Below is a small trained network, with its code and all its weights. Each question gives an input and a target symbol and asks what happens when units are switched off, that is, made to give their printed mean instead of their output.

import numpy as np


def w(rows, s, z=0):
    codes = np.array(rows[::2]) - 128.0
    scale = np.full(codes.shape[1], s)
    scale[-1] = z or s
    return codes * scale


def f(y):
    return np.maximum(y, 0)


def softmax(a):
    e = np.exp(a - a.max(-1, keepdims=True))
    return e / e.sum(-1, keepdims=True)


def log_softmax(a):
    a = a - a.max(-1, keepdims=True)
    return a - np.log(np.exp(a).sum(-1, keepdims=True))


def net(x, mask):
    ids = ['ΓΛΞΣΦΨβζηθπτω'.index(c) for c in x.split()]
    T = len(ids)
    res = E[ids] + P[:T]
    u = 0
    for l in range(2):
        q, k, v = (res @ M[l].T for M in (Q, K, V))
        z = softmax(np.where(np.tri(T) > 0, q @ k.T / 4**0.5, -1e9)) @ v
        res = res + np.where(mask[u], z, O[l][:, -1]) @ O[l][:, :-1]
        u += 1
        y = f(res @ A[l][:, :-1].T + A[l][:, -1])
        res = res + np.where(mask[u : u + 8], y, B[l][:, -1]) @ B[l][:, :-1]
        u += 8
    return log_softmax(res[-1] @ U[:, :-1].T + U[:, -1])


Q, K, V, O, A, B = {}, {}, {}, {}, {}, {}
E = w([
[73,231,230,171,169,162,107,73,127,156],'Γ',
[103,117,150,118,168,133,83,94,131,64],'Λ',
[129,96,179,145,129,106,53,140,178,100],'Ξ',
[131,123,121,160,123,156,123,134,64,102],'Σ',
[69,66,150,58,102,80,82,59,76,153],'Φ',
[129,136,117,126,147,145,133,100,60,103],'Ψ',
[125,127,146,117,149,133,162,168,198,97],'β',
[85,93,153,161,48,90,117,166,114,149],'ζ',
[99,122,110,149,103,155,179,119,108,84],'η',
[102,110,153,149,97,117,179,215,188,136],'θ',
[170,89,161,106,181,114,94,113,128,146],'π',
[189,125,117,228,191,255,130,153,171,77],'τ',
[174,70,153,83,102,162,55,176,161,215],'ω',
],0.021)
P = w([
[126,157,54,138,166,134,40,191,112,151],'0',
[96,105,94,137,169,117,65,159,131,153],'1',
[112,73,95,154,161,100,96,115,163,158],'2',
[121,86,113,144,158,148,107,143,142,135],'3',
[103,120,111,39,160,185,142,141,125,112],'4',
[127,99,141,129,148,157,137,126,150,123],'5',
[168,130,158,190,123,175,116,158,132,135],'6',
[139,120,148,81,145,185,167,102,144,108],'7',
[146,150,176,132,110,195,136,160,126,129],'8',
[147,134,191,128,113,189,159,147,143,123],'9',
[161,136,213,167,106,164,140,113,155,137],'10',
[139,139,216,136,112,193,163,132,134,132],'11',
[166,156,211,113,107,224,171,140,130,112],'12',
[157,167,251,190,89,187,126,150,132,138],'13',
],0.011)
Q[0] = w([
[179,65,249,105,96,202,138,129,97,105],'L0H1',
[140,75,140,114,185,151,145,153,109,157],'L0H1',
[130,135,170,196,142,143,138,70,136,187],'L0H1',
[83,21,239,156,126,221,122,133,114,95],'L0H1',
],0.017)
K[0] = w([
[122,167,242,136,95,175,131,67,150,130],'L0H1',
[140,132,153,120,115,187,129,81,191,167],'L0H1',
[30,178,140,100,165,183,66,200,107,130],'L0H1',
[162,140,247,120,151,166,219,110,101,198],'L0H1',
],0.013)
V[0] = w([
[116,157,245,134,62,118,125,89,122,39],'L0H1',
[75,150,147,141,119,104,178,206,225,116],'L0H1',
[254,125,181,100,211,146,201,173,146,248],'L0H1',
[200,136,171,88,170,9,130,204,139,31],'L0H1',
],0.0091)
O[0] = w([
[179,116,156,110,141,232,163,166,136,107,129],'L0H1',
[2,82,53,54,66,168,154,189,105,126,140],'L0H1',
[48,81,145,159,152,88,157,82,119,231,255],'L0H1',
[119,193,226,34,235,145,101,189,76,118,40],'L0H1',
],0.0078,0.0092)
A[0] = w([
[71,136,110,158,149,165,64,104,127,190,174],'L0N1',
[184,91,131,173,171,115,126,120,191,145,145],'L0N2',
[56,143,92,142,178,109,126,176,138,141,90],'L0N3',
[205,95,104,121,142,104,151,159,39,107,36],'L0N4',
[93,169,146,117,99,111,130,51,142,200,98],'L0N5',
[70,174,176,158,91,77,153,112,131,109,175],'L0N6',
[122,136,102,142,212,160,135,113,138,111,31],'L0N7',
[164,93,103,171,113,141,115,103,2,135,254],'L0N8',
],0.0096,0.0034)
B[0] = w([
[80,79,98,133,124,134,150,122,138,151,231],'L0N1',
[97,122,93,51,104,155,132,69,62,86,248],'L0N2',
[186,130,109,94,125,119,143,108,126,99,158],'L0N3',
[134,185,139,100,172,134,41,2,170,103,132],'L0N4',
[167,126,98,172,131,182,147,196,157,81,167],'L0N5',
[142,81,143,90,139,98,190,55,84,140,152],'L0N6',
[108,159,174,168,65,107,78,151,88,168,172],'L0N7',
[102,117,172,49,178,109,165,177,195,89,195],'L0N8',
],0.0098,0.014)
Q[1] = w([
[139,170,76,38,85,93,132,174,134,91],'L1H1',
[137,122,236,65,60,104,74,162,80,87],'L1H1',
[24,26,254,60,150,182,201,76,189,20],'L1H1',
[187,233,178,71,181,129,62,189,45,152],'L1H1',
],0.011)
K[1] = w([
[147,171,89,186,76,83,196,123,130,115],'L1H1',
[95,189,169,75,140,81,209,116,148,99],'L1H1',
[182,93,247,134,48,248,230,113,103,153],'L1H1',
[140,142,171,93,104,27,124,150,89,75],'L1H1',
],0.012)
V[1] = w([
[134,142,238,110,89,73,241,112,151,55],'L1H1',
[75,188,66,224,203,182,168,119,79,70],'L1H1',
[132,68,182,115,220,186,48,99,204,161],'L1H1',
[160,119,72,65,251,151,166,143,225,126],'L1H1',
],0.011)
O[1] = w([
[110,126,69,62,110,61,91,123,83,104,61],'L1H1',
[61,105,191,134,78,61,88,57,167,104,248],'L1H1',
[136,142,120,136,255,173,125,73,128,117,185],'L1H1',
[66,106,145,89,150,225,106,74,55,143,141],'L1H1',
],0.01,0.018)
A[1] = w([
[62,168,162,182,210,98,131,96,100,71,62],'L1N1',
[164,127,157,120,183,122,88,243,83,112,227],'L1N2',
[159,75,69,140,87,173,204,134,169,122,245],'L1N3',
[138,199,61,60,116,106,53,142,168,97,96],'L1N4',
[151,143,127,74,144,69,148,76,76,254,252],'L1N5',
[79,61,121,133,128,122,172,179,208,155,53],'L1N6',
[201,127,121,128,133,100,119,86,222,59,90],'L1N7',
[131,160,146,170,200,129,129,134,92,232,88],'L1N8',
],0.0084,0.0036)
B[1] = w([
[189,128,120,90,96,59,123,159,140,215,255],'L1N1',
[119,241,27,198,148,137,97,163,212,166,147],'L1N2',
[162,117,221,85,141,33,79,177,129,143,214],'L1N3',
[200,135,197,102,64,163,195,142,117,97,143],'L1N4',
[99,146,162,250,105,19,255,95,155,79,149],'L1N5',
[164,205,73,134,131,181,123,27,94,142,253],'L1N6',
[87,163,145,184,116,206,139,182,96,158,192],'L1N7',
[100,38,107,144,32,77,74,171,110,51,169],'L1N8',
],0.0087,0.017)
U = w([
[111,102,151,101,118,121,135,111,254,136,168],'Γ',
[105,112,157,96,102,122,103,138,166,66,233],'Λ',
[141,71,140,112,116,155,147,154,154,149,71],'Ξ',
[152,130,117,130,125,147,128,104,118,93,162],'Σ',
[149,115,120,115,101,120,134,142,176,126,123],'Φ',
[135,144,150,117,134,112,105,113,98,113,81],'Ψ',
[47,137,143,104,155,144,121,148,118,146,82],'β',
[120,114,119,122,114,131,128,125,140,121,3],'ζ',
[115,154,164,141,126,119,96,140,85,144,33],'η',
[85,113,140,136,162,77,131,133,145,82,204],'θ',
[115,131,150,93,145,124,89,126,120,133,78],'π',
[103,117,119,98,97,126,125,150,126,164,115],'τ',
[97,127,131,112,147,118,90,146,181,123,103],'ω',
],0.0094,0.0031)

Each question gives the input, a string of symbols that net reads in full, and the target symbol t.
The units are the heads (4 rows each of Q, K, V and O) and the neurons (one row each of A and B). Each row of codes is followed by its name. A weight is (code - 128) times the scale printed after its matrix; where a second scale follows, it is the last column's (O, A, B and U).
mask holds one flag per unit, layer by layer, with each layer's heads first. A switched-off unit (its flag False) gives its mean, the last column of its rows in O or B, instead of its output. The means were averaged over made-up inputs and are rounded, as every weight is.
A unit's drop is (log p(t) with every unit on - log p(t) with that unit switched off) / (log p(t) with every unit on - log p(t) with every unit switched off).
The circuit of an input: a set's keep is (log p(t) with only the set's units on - log p(t) with every unit switched off) / (log p(t) with every unit on - log p(t) with every unit switched off). Starting from the 12 units with the biggest drops (on a tie, the unit counted first), units are removed one at a time, each time the one whose removal leaves the highest keep (on an exact tie, the one counted first), for as long as the keep stays at least 0.8.
circuit, biggest first: the units of the circuit, biggest drop first
most important unit: the unit with the biggest drop
k most important neurons: the k neurons with the biggest drops, biggest first
top k neurons in layer l: the k neurons of layer l with the biggest drops, biggest first
input Λ π β τ β β Σ ζ Σ, target Φ: top 2 neurons in layer 0 -> L0N4, L0N6
input Ψ Σ Λ, target Ψ: circuit, biggest first -> L0H1, L1H1, L0N8
input Φ ω τ τ, target Ξ: circuit, biggest first -> L0N5, L0N1, L1H1, L0H1
input ζ η τ τ Φ θ τ τ ζ Ξ π π π Λ, target θ: circuit, biggest first -> L0H1, L1N5, L1H1, L1N8
input Ψ Ξ τ τ Ξ η Ψ π β Ξ Φ η ζ, target Λ: circuit, biggest first -> L0H1, L1H1, L1N1
input Ξ τ Ξ ω ω Λ τ Ξ Ξ ω, target Ξ: circuit, biggest first -> L1H1, L0N5, L0H1
input β Λ ω τ η η β, target Λ: circuit, biggest first -> L0H1, L1H1
input Γ β Ψ Λ π τ π, target Λ: circuit, biggest first -> L0H1, L0N2, L1H1
input Ξ Φ η η Φ β Λ ζ θ, target τ: circuit, biggest first -> L1H1
input τ ζ Ξ τ Ξ τ ω π, target Ξ: circuit, biggest first -> L0N5, L1H1, L0H1
input β Ξ Ξ β Ξ τ Ξ Σ ω τ Σ, target Ξ: 4 most important neurons -> L0N5, L0N1, L0N2, L0N7
input Ξ π τ π η τ ζ Ξ β Ξ, target β: circuit, biggest first -> L0H1, L1H1
input Σ η Ψ, target Λ: top 2 neurons in layer 0 -> L0N8, L0N1
input π Γ Ψ Γ Ξ τ η Ψ Ψ τ Σ, target Γ: circuit, biggest first -> L0N8
input β Γ τ Λ Ξ Ξ Ξ, target Λ: 2 most important neurons -> L0N2, L1N1
input π τ θ Ξ η Ξ, target Λ: circuit, biggest first -> L0H1, L1H1
input ω τ Ξ, target Ξ: top 3 neurons in layer 0 -> L0N5, L0N1, L0N8
input Ξ ω τ θ Σ β Σ, target β: 3 most important neurons -> L0N2, L0N8, L1N1
input π π Σ Φ Σ τ π τ τ τ Ξ π Ξ, target θ: 2 most important neurons -> L0N6, L1N5
input Ξ τ Ξ Ξ ζ θ η Λ β β, target β: most important unit -> L0H1
input β τ ζ Ξ β, target Φ: 2 most important neurons -> L0N6, L0N1
input Ξ τ τ Λ β Ξ β Φ θ τ θ π Ξ β, target θ: top 3 neurons in layer 1 -> L1N5, L1N6, L1N7
input ζ Ξ Ξ τ Γ π Σ π Ξ η Ξ π τ η, target Λ: 2 most important neurons -> L0N1, L1N1
input τ η Φ Γ β η τ τ, target Λ: top 2 neurons in layer 1 -> L1N1, L1N6
